Below are the code and all the weights of a small trained network. Each question names an input and a class and asks about switching units off, where a switched-off unit gives its printed mean instead of its output.

import numpy as np


def w(rows, s, z=0):
    codes = np.array(rows[::2]) - 128.0
    scale = np.full(codes.shape[1], s)
    scale[-1] = z or s
    return codes * scale


def norm(h):
    return h / np.sqrt((h * h).mean(-1, keepdims=True) + 1e-5)


def f(y):
    return y / 2 * (1 + np.tanh(0.7978845608 * (y + 0.044715 * y**3)))


def log_softmax(a):
    a = a - a.max(-1, keepdims=True)
    return a - np.log(np.exp(a).sum(-1, keepdims=True))


def net(x, mask):
    res = np.array(x, float).reshape(1, 4) / 4 @ E
    u = 0
    for l in range(3):
        y = f(norm(res) @ A[l][:, :-1].T + A[l][:, -1])
        res = res + np.where(mask[u : u + 6], y, B[l][:, -1]) @ B[l][:, :-1]
        u += 6
    return log_softmax(norm(res)[-1] @ U[:, :-1].T + U[:, -1])


A, B = {}, {}
E = w([
[213,104,79,158,168,94,131,190],'x0',
[116,110,156,253,96,81,64,107],'x1',
[83,146,77,74,137,26,123,28],'x2',
[125,87,101,157,99,165,183,65],'x3',
],0.006)
A[0] = w([
[86,202,246,80,16,217,87,58,112],'L0N0',
[86,65,99,178,165,239,210,29,65],'L0N1',
[183,104,58,174,74,207,191,25,11],'L0N2',
[99,82,176,187,91,205,115,208,177],'L0N3',
[105,233,253,61,189,99,32,178,98],'L0N4',
[37,113,131,207,119,142,88,58,241],'L0N5',
],0.0054,0.0011)
B[0] = w([
[170,107,99,208,148,254,181,162,254],'L0N0',
[187,118,140,63,129,131,66,118,227],'L0N1',
[226,175,141,68,173,67,55,167,209],'L0N2',
[120,36,164,80,142,65,131,122,232],'L0N3',
[206,167,149,74,73,161,67,88,211],'L0N4',
[135,175,173,150,106,166,125,91,239],'L0N5',
],0.008,0.0041)
A[1] = w([
[189,111,189,64,96,216,168,219,195],'L1N0',
[105,136,115,112,160,72,135,116,156],'L1N1',
[189,95,2,160,223,68,144,175,162],'L1N2',
[90,183,151,130,182,122,95,201,1],'L1N3',
[98,112,77,131,171,149,119,38,197],'L1N4',
[186,173,85,190,145,71,142,217,63],'L1N5',
],0.0072,0.00084)
B[1] = w([
[84,71,72,111,158,54,112,121,255],'L1N0',
[53,98,176,112,69,116,141,92,136],'L1N1',
[73,112,172,95,103,207,119,114,190],'L1N2',
[143,94,153,110,124,137,92,41,121],'L1N3',
[90,117,205,95,119,132,46,190,154],'L1N4',
[133,122,88,184,169,255,96,77,156],'L1N5',
],0.0079,0.0078)
A[2] = w([
[195,162,120,101,105,133,79,119,189],'L2N0',
[101,124,66,93,166,156,143,110,249],'L2N1',
[76,157,143,93,75,138,90,71,156],'L2N2',
[156,103,72,123,120,171,75,85,147],'L2N3',
[146,158,136,251,130,101,123,133,125],'L2N4',
[106,157,109,137,120,203,157,124,134],'L2N5',
],0.011,0.0011)
B[2] = w([
[211,81,201,98,131,87,154,74,215],'L2N0',
[93,240,215,228,163,140,177,140,215],'L2N1',
[119,43,83,173,181,126,130,190,248],'L2N2',
[141,177,118,99,32,173,111,85,253],'L2N3',
[83,255,180,78,181,87,167,202,181],'L2N4',
[159,110,106,157,79,238,131,109,168],'L2N5',
],0.0096,0.0064)
U = w([
[138,125,138,166,126,231,93,123,169],'0',
[212,107,170,67,152,96,52,97,135],'1',
[79,212,180,120,164,84,144,192,195],'2',
[87,18,109,152,181,85,91,190,159],'3',
[157,105,140,125,86,93,160,126,134],'4',
[108,122,15,116,55,93,127,133,29],'5',
[153,133,7,162,70,51,168,135,1],'6',
],0.012,0.0049)

Each question gives the input, the list of numbers given to net, and the class t.
The units are the neurons (one row each of A and B). Each row of codes is followed by its name. A weight is (code - 128) times the scale printed after its matrix; where a second scale follows, it is the last column's (A, B and U).
mask holds one flag per neuron, layer by layer. A switched-off neuron (its flag False) gives its mean, the last column of its row in B, instead of its output. The means were averaged over made-up inputs and are rounded, as every weight is.
A unit's drop is (log p(t) with every unit on - log p(t) with that unit switched off) / (log p(t) with every unit on - log p(t) with every unit switched off).
The circuit of an input: a set's keep is (log p(t) with only the set's units on - log p(t) with every unit switched off) / (log p(t) with every unit on - log p(t) with every unit switched off). Starting from the 12 units with the biggest drops (on a tie, the unit counted first), units are removed one at a time, each time the one whose removal leaves the highest keep (on an exact tie, the one counted first), for as long as the keep stays at least 0.8.
circuit, biggest first: the units of the circuit, biggest drop first
k most important neurons: the k neurons with the biggest drops, biggest first
k most important neurons of layer l: the k neurons of layer l with the biggest drops, biggest first
drop when u is switched off: that unit's drop, to one decimal
input [4,8,-5,8], class 1: circuit, biggest first -> [L0N2; L0N0]
input [-1,6,-3,2], class 2: circuit, biggest first -> [L2N4]
input [-1,-7,-4,7], class 1: circuit, biggest first -> [L0N1; L0N2]
input [-2,-5,-5,-6], class 1: 4 most important neurons -> [L0N4; L2N2; L2N4; L1N2]
input [-8,-8,1,-8], class 0: 3 most important neurons -> [L0N0; L0N4; L0N2]
input [7,3,4,4], class 0: 2 most important neurons of layer 1 -> [L1N2; L1N5]
input [-3,5,-8,-2], class 3: 2 most important neurons -> [L0N3; L2N1]
input [6,-3,-2,-6], class 0: 3 most important neurons -> [L1N5; L0N1; L0N2]
input [1,3,-5,-4], class 3: 3 most important neurons of layer 0 -> [L0N3; L0N2; L0N1]
input [8,4,7,-5], class 0: circuit, biggest first -> [L1N5; L1N2]
input [-8,5,6,-4], class 0: 2 most important neurons -> [L0N0; L1N0]
input [2,7,-7,4], class 2: 2 most important neurons of layer 2 -> [L2N4; L2N2]
input [-6,-4,6,0], class 0: 4 most important neurons -> [L0N0; L0N3; L1N0; L2N5]
input [2,0,6,8], class 1: circuit, biggest first -> [L0N2]
input [-6,8,-7,-7], class 2: 3 most important neurons -> [L2N4; L0N1; L1N2]
input [-3,-1,-4,5], class 1: 2 most important neurons -> [L0N1; L0N2]
input [-4,-4,-7,0], class 3: 2 most important neurons -> [L0N3; L1N0]
input [4,-8,-1,7], class 2: 3 most important neurons -> [L2N1; L0N4; L1N0]
input [8,-2,8,4], class 0: 3 most important neurons -> [L1N2; L0N3; L1N5]
input [-4,-4,1,6], class 1: 4 most important neurons -> [L0N1; L0N2; L2N0; L1N5]
input [-2,5,7,-5], class 3: circuit, biggest first -> [L2N2]
input [7,8,5,-4], class 2: 3 most important neurons -> [L2N4; L0N0; L0N2]
input [-3,-2,7,4], class 3: 2 most important neurons -> [L2N2; L0N4]
input [1,8,2,-6], class 2: 3 most important neurons -> [L2N4; L0N1; L0N2]
input [0,-7,-8,0], class 3: 2 most important neurons of layer 2 -> [L2N4; L2N3]
input [5,-6,-7,4], class 3: 2 most important neurons of layer 0 -> [L0N3; L0N0]
input [-4,-5,0,8], class 1: circuit, biggest first -> [L0N2]
input [5,1,-7,5], class 3: 2 most important neurons of layer 2 -> [L2N0; L2N5]
input [-5,-3,-2,6], class 1: 2 most important neurons of layer 1 -> [L1N5; L1N2]
input [-2,1,5,-2], class 3: drop when L2N2 is switched off -> 0.5
